Known rows, with every way that one mark hangs from another:
ledakef[bofetu[sugug] mulos[vuvun] nozuz]: [ -46 -309  -52  222  106 -150 -121  109   55  271 -192  -14 -119 -268
  -42   91  -77  134   34  134   47   -8  265  180   59 -194  -20 -105
  -25 -338  152  437  175  107   39  102  153  290 -174   31  215]
vuvun[bofetu lidavuf sezez sugug[bapom ledakef surodom]]: [ 135  -13 -241   40  -18 -135  -18  118   20  392 -316   11 -292 -262
 -125 -101   74   71  273 -382   17  299  205  230 -260 -489  -93 -305
  -16 -209 -105  308   23 -203  -97  -32   12 -109 -185  134  140]
sugug[ledakef[bofetu nozuz] surodom[sezez]]: [  92 -125  -96  179  155  -88  -75  164  148  292 -220  105 -174 -257
   -6  -22  103  119  248   15  142   17  169  232  -43 -163 -240 -147
  -62 -425   77  108    7  -56  -33  -93  117  230  -52  131  310]
sugug[ledakef[bofetu] mulos[vuvun] nozuz]: [  37 -346  -19  223  149   95 -124  107  299   79 -143 -122  -87    4
  -79   70   34  216  -73  -43  228   55  245  220 -199 -160 -214   37
   18 -314    0  257    3  105   68  -54  170  267 -113   82  362]
surodom[bofetu sezez sugug[ledakef[mulos[vuvun]]]]: [ 128 -196 -203   95   62  -61  -58  105  176   17 -196   13 -163 -161
 -100   30   -1  254  121 -222   90   44  102   65 -195 -327 -168  -98
 -116 -366   72  129   30  -65  157 -156 -136  167  203  304  252]
sezez[surodom[sugug[nozuz]]]: [ 124 -186 -105   28  -93  -53   82   65  236   63 -178   38 -145 -304
  -13   -7  -32    7  197 -335  -56    5  141   78 -253   65    7  -30
  -61 -172  -21  391   61   33   85  -72   42  100  118  232  275]
mulos[ledakef[bofetu nozuz] vuvun[lidavuf sezez[surodom]]]: [  69 -282 -152   59   -2 -341  -94  155   30  327 -227  200 -147 -147
 -204   28   38  190  171  -41  195  159  350  338 -140 -385 -230 -137
 -129 -338  -10  433   82  -29   -5  104    9  -27 -184  189   74]
nozuz[lidavuf[bofetu vuvun[sugug]]]: [ 113 -207   -6   -3 -198 -170 -167   67   54  255 -171  119 -281 -262
 -231   21  -15  186  105  -78 -168   66  150   11  -41 -122  119 -112
  113  -77   92  149   33   54  -19  211  110  -38   71  114  230]
lidavuf[bofetu vuvun[sezez[surodom] sugug]]: [ 116 -214 -284  -36 -256 -299 -131   38  -92  289 -310  131 -331 -352
 -180  155   13  -26   92 -138   -7  219  132  100   -4 -216  181 -149
  -66   -4   66  306   11  110   23  184  -50 -121   74  141  227]
bofetu[lidavuf sugug[ledakef[nozuz] mulos surodom[sezez]]]: [ 166 -177  -18  273   91   75  -55  220  174  220 -297  -14 -144 -384
    8   47  -36   54  213 -165   38   95   69  230 -200  -99  -28 -228
  -21 -349  186  111  152  -57   98 -174  -18  389   53  176  285]
ledakef[bofetu[lidavuf[vuvun] sugug] mulos nozuz]: [  22 -323   35  224  101 -147 -153  143   20  295 -289  119 -215 -285
  -78  128  -95  116  149  146 -133   57  182  179   68 -146  109 -164
   19 -222  232  316  172   26   79   99  107  345  -77   98  251]
nozuz[lidavuf[bofetu vuvun]]: [ 133 -206   -4   10 -109 -196 -115   43   61  203 -125  158 -272 -180
 -324   25   10  188  124   23 -128   22  129  -20  -12  -64   39  -76
  113 -123  147   89   44   78   12  190  186  -56   77  158  185]
ledakef[mulos[vuvun[bofetu lidavuf sugug[bapom]]] nozuz]: [ -61 -167  -94  275  -36  -75  -51  169   -4  242 -249  -92 -158 -234
  -41  -33    2  103  100 -175  -91  131  284  145 -162 -397  -57 -176
    1 -269  -71  441   92  -99  -39   58   66   47 -249   48  159]
bapom[mulos[ledakef] surodom[bofetu sezez sugug]]: [ 135  -55 -104 -111  -73   47   74   82  171 -173 -384  -91  -46 -336
  -41   42    4  305  218 -454   87   70  103  168 -214 -370 -165  -94
  -15 -438  -98  111  -59    9  205 -159 -279  188  172  374  108]
mulos[ledakef[nozuz] vuvun[bofetu sugug]]: [  49 -247  -69  114  -79  -28 -218  221  149  224 -300   54 -113 -326
   16  -31   84  238  137 -229   -8  222  276  220 -202 -415 -125 -130
  -60 -350  -65  430   33  -91   -2  152   -9   30 -178   66  145]
vuvun[lidavuf sezez sugug[bapom[mulos] ledakef surodom]]: [  88   23 -144  141    3  -16   37  117  106  226 -276 -211 -170 -236
  -28  -55    8   99  222 -398  103  222  114  248 -340 -447 -101 -211
   -5 -178  -99  265   26  -63  -16 -133  -27    7  -75   99  160]
sezez[bofetu[lidavuf] surodom[sugug[mulos nozuz]]]: [ 184 -312  -55   38 -195  -19   87   78  188  -77 -323  125 -299 -239
 -125   96   -8 -122   73 -349  -40   87  145   64 -309   27  -13  -29
  -45 -186  -53  376   96   35   82 -178  -72  205  -10  283  270]
ledakef[bofetu[sugug] mulos[vuvun[sezez]] nozuz]: [  -7 -290 -150  184   96 -225 -169  127   15  343 -197   23 -168 -274
  -81  114  -41   97   62  163  113   79  277  222   79 -312  -27 -136
  -84 -281  181  451  148   79   17   86  175  227 -175   23  189]
bofetu[sugug[ledakef nozuz[lidavuf]] vuvun[mulos sezez]]: [ 195 -280  -69   51   -3 -129 -109  167  136  388 -188   35 -169 -232
 -247   57 -117  263  233 -201 -161  250  161  192 -308 -151   52 -129
  -98  -15  266  211  120  -41  121   36  120  140  165  143  285]
surodom[bofetu[lidavuf vuvun[sezez]]]: [ 198 -234 -188  -77 -116 -230  -92   78   -7  205 -359  249 -262 -204
 -360  -41  -54   82  191   68  -11  328  127  156 -147 -388  -75 -280
  -51 -142  110   52   74 -109   41  -73   23  -51  144  303   75]
lidavuf[bofetu vuvun[mulos]]: [  56 -230 -113  118 -108 -134  -35   26  -71  165 -325   25 -246 -152
 -243  181  -14  101   92  -41 -113  165   57  -38  -65 -159   44  -88
  -11 -110   53  234   54  207  131  193   16  -29   95   97  180]
mulos[vuvun[bofetu lidavuf]]: [  72 -193 -130   57 -155 -177   16   45   -9  174 -192  111 -173 -103
 -320  -16   11  144  159  -85   14  158  265   68 -175 -378 -144 -100
   38 -316  -16  290  104  -29  -34  137   44 -149 -171  185    2]
sugug[ledakef mulos nozuz]: [  48 -195   14  222  139  190 -103  200  354   24 -196 -173 -146 -100
  -45   13   23  212  109 -229   13  131  149  205 -290  -46 -141   32
   -8 -209  -23  279  -15   14  133 -100  174  230   34   82  337]
bofetu[lidavuf[vuvun[mulos]] sugug]: [ 151 -308   13  147  -94 -119   -9   47   -7  206 -323   46 -143 -254
 -182  160 -105   80  200 -131 -162  238   16   57 -175 -156  166 -190
   -2  -96  193  259  201  111  132   91  -54  133  108  176  139]
sezez[bofetu[lidavuf sugug vuvun[mulos[ledakef]]] surodom]: [ 165 -376  -65  -86 -197 -287   88   18  -94  143 -504  209 -260 -331
 -281  174 -102   11  137 -301 -151  316   82  158 -290 -102  100 -227
 -149 -161  141  363  266   59  124   46 -245   93   21  310  103]
mulos[ledakef[nozuz] vuvun[bofetu[lidavuf sugug[surodom]]]]: [ 182 -281  -37  140   31  -67 -118  162  144  281 -313  169 -107 -385
  -41  -17   49  167  168 -120   56  141  213  209 -192 -290 -107 -216
  -20 -418  130  284  195  -92   54   99    2  166 -147  163  121]
bapom[mulos[vuvun] surodom[sezez[bofetu]]]: [  83 -183 -110   23 -274 -117  131  -52   15 -165 -287  -93  -58 -237
 -172  181  133   78   31 -197  256  112  129   68 -108 -341 -159   22
   -2 -353   18   97   14  172   10  -85 -150   53  -93  250   84]
bofetu[sugug[ledakef[nozuz]] vuvun]: [  99 -258  -70  170   19  -83 -122  198  174  302 -221   41  -96 -364
 -101   28 -116  222  248 -108 -170  163  158  204 -182  -93   55 -141
  -41 -190  230  254  148  -32  119   10   57  194   98  138  244]
mulos[ledakef[bofetu[lidavuf vuvun[sugug[bapom surodom]]]]]: [  63 -218   18  -23   63 -117  -15  -18   99  252 -411   61 -105 -259
   -1  -72   23  120   64 -112   53  205  129  282 -225 -291  -38 -399
   53 -301   32  138  133  -38  -55  -56   -5  148  -66  199  198]
nozuz[lidavuf[bofetu[sugug[ledakef surodom[sezez]]] vuvun]]: [ 237 -191  -65   32  -42 -227  -97   63   63  320 -111  172 -249 -310
 -252   61   -5  198  178  -84  -42  -27  105   51  -19  -31   98 -146
   78 -204  300  -28   98   43   51  132   55  110  155  212  303]
surodom[sezez[bofetu[vuvun]] sugug[mulos nozuz[lidavuf]]]: [ 184 -247  -68  -11 -232  -47   21  125  168  -11 -137  122 -229 -190
 -220   49   -4   25  111 -261 -113   20  242   65 -297 -131   17  -80
   50 -203   90  101  -18  -17   19 -200   -2  217  112  294  343]
ledakef[bofetu[lidavuf[vuvun] sugug[bapom]] mulos nozuz]: [  34 -321   41  273  149 -164  -85  113   14  281 -269   26 -147 -254
  -34   83  -68   49  106   80  -80   68  148  180   57 -141  127 -239
   47 -232  185  314  163   48   35    2  138  346 -125   99  282]
lidavuf[vuvun[mulos sezez sugug[surodom]]]: [  73 -124 -236  101  -81 -102  -45    7  -29  282 -325  -71 -224 -308
  -32  151   57  -23  166 -200  -45  245   79  139 -219 -413   78 -232
  -49   36   31  318   10   92   37   68  -34  -44   59   92  200]

Rows:
[ 122 -180 -274 -114 -176 -214 -136   97  -10  243 -338  124 -251 -299
 -249  -40  -69   91  173  -81  -51  317  205  199 -141 -450    9 -269
  -49  -89    6  215   -2  -71   17  -11  -26  -75  126  219  137]	surodom[bofetu[vuvun[sezez sugug]]]
[  44 -165 -172   36  -90  103   93  -65  172  -51 -292 -150  -73 -304
  -31  119   59  102    6 -315   48   19  167   44 -214 -286  -85 -111
   94 -309  -74  282   24   86   80  -89  -55   85  -86  263  111]	bapom[surodom[sugug[mulos[vuvun[bofetu]]]]]
[  43  -71 -173   33  -25   87  -35   68  106   95 -357 -130 -231 -347
  -23  -39  -45   -4   60 -235   13   99  169  196 -201 -307  -36 -255
   71 -214 -160  293    1   32   44  -80  -30  125    7  153  215]	vuvun[sugug[mulos surodom[bofetu]]]
[ 181 -253 -316  -16  -92 -303  -11   43 -145  234 -313   72 -243 -287
 -281  190  -88  -16  202 -214  -55  246  103  143 -106 -296  130 -190
 -129  -10   82  397   46  136  157   97 -120  -43  129  261  152]	lidavuf[vuvun[mulos sezez[surodom[bofetu[sugug]]]]]
[  97 -260   39  167  178  -59  -45  119  285  175 -160  -55  -86  -32
  -47  -89   70  187  118 -132  130  136  168  202 -133  -40 -164  -63
    1 -295  -36  250    3   19  -18 -115  259  199  -84   79  373]	sugug[bapom ledakef[bofetu] nozuz]
[  86 -222   19  -61  -23 -109 -199  194  122  355 -316   38 -235 -172
  -97   -8    9  277  186 -246  -43  295  249  278 -238 -345  -90 -153
 -117 -138  -67  411   -9  -47  -10  120  111   98  -36   30  231]	vuvun[mulos[ledakef[bofetu]] sezez sugug[nozuz[lidavuf]]]
[ 108 -144  -30   94  -76 -124  135   27  176   52 -209 -116   23 -220
  -11  -53  148   65  169 -268  140  152  143  157 -125  -60  -62 -138
   24 -247  -27  114  -13   29  -38 -191  124  115   41  207  288]	sugug[bapom[surodom[sezez]] nozuz]
[ 170 -146 -150  -49 -111 -160 -106  110  -19  235 -352  223 -329 -231
 -284  -15   77   22  265  -34  -10  356  113  105  -87 -381  -91 -205
  -72 -228   65  226   59 -135  -61   32  132 -108 -106  172    6]	vuvun[bofetu[lidavuf] sezez]
[  96 -283   41  186 -129   68 -119  119  174   98 -281  -20 -169 -208
  -42   71   -6   59   88 -161  -92  202  128  152 -245 -179  111 -121
   81  -50   43  203   36   14   58  -12   24  174   65  133  302]	bofetu[lidavuf[vuvun[sugug[mulos nozuz]]]]
[ 143 -260 -117  -35 -133 -133 -212  116   74  248 -375  143 -200 -258
 -117    5  116  193  113 -197  116  401  180  217 -233 -556 -100 -229
 -102 -273   26  302   86 -131  -40  114  -52  -80 -133  149   43]	mulos[ledakef vuvun[bofetu[lidavuf] sezez sugug]]
[ 162 -213 -105  -32 -244 -301    4  104  -24  106 -251  170 -241 -280
 -258   73   24   -3  247 -158    8  222  156   94  -29 -157   45 -117
  -67 -298  110  271  105   67  -25  -12  -47   76   11  193  139]	surodom[sezez[bofetu[sugug]]]
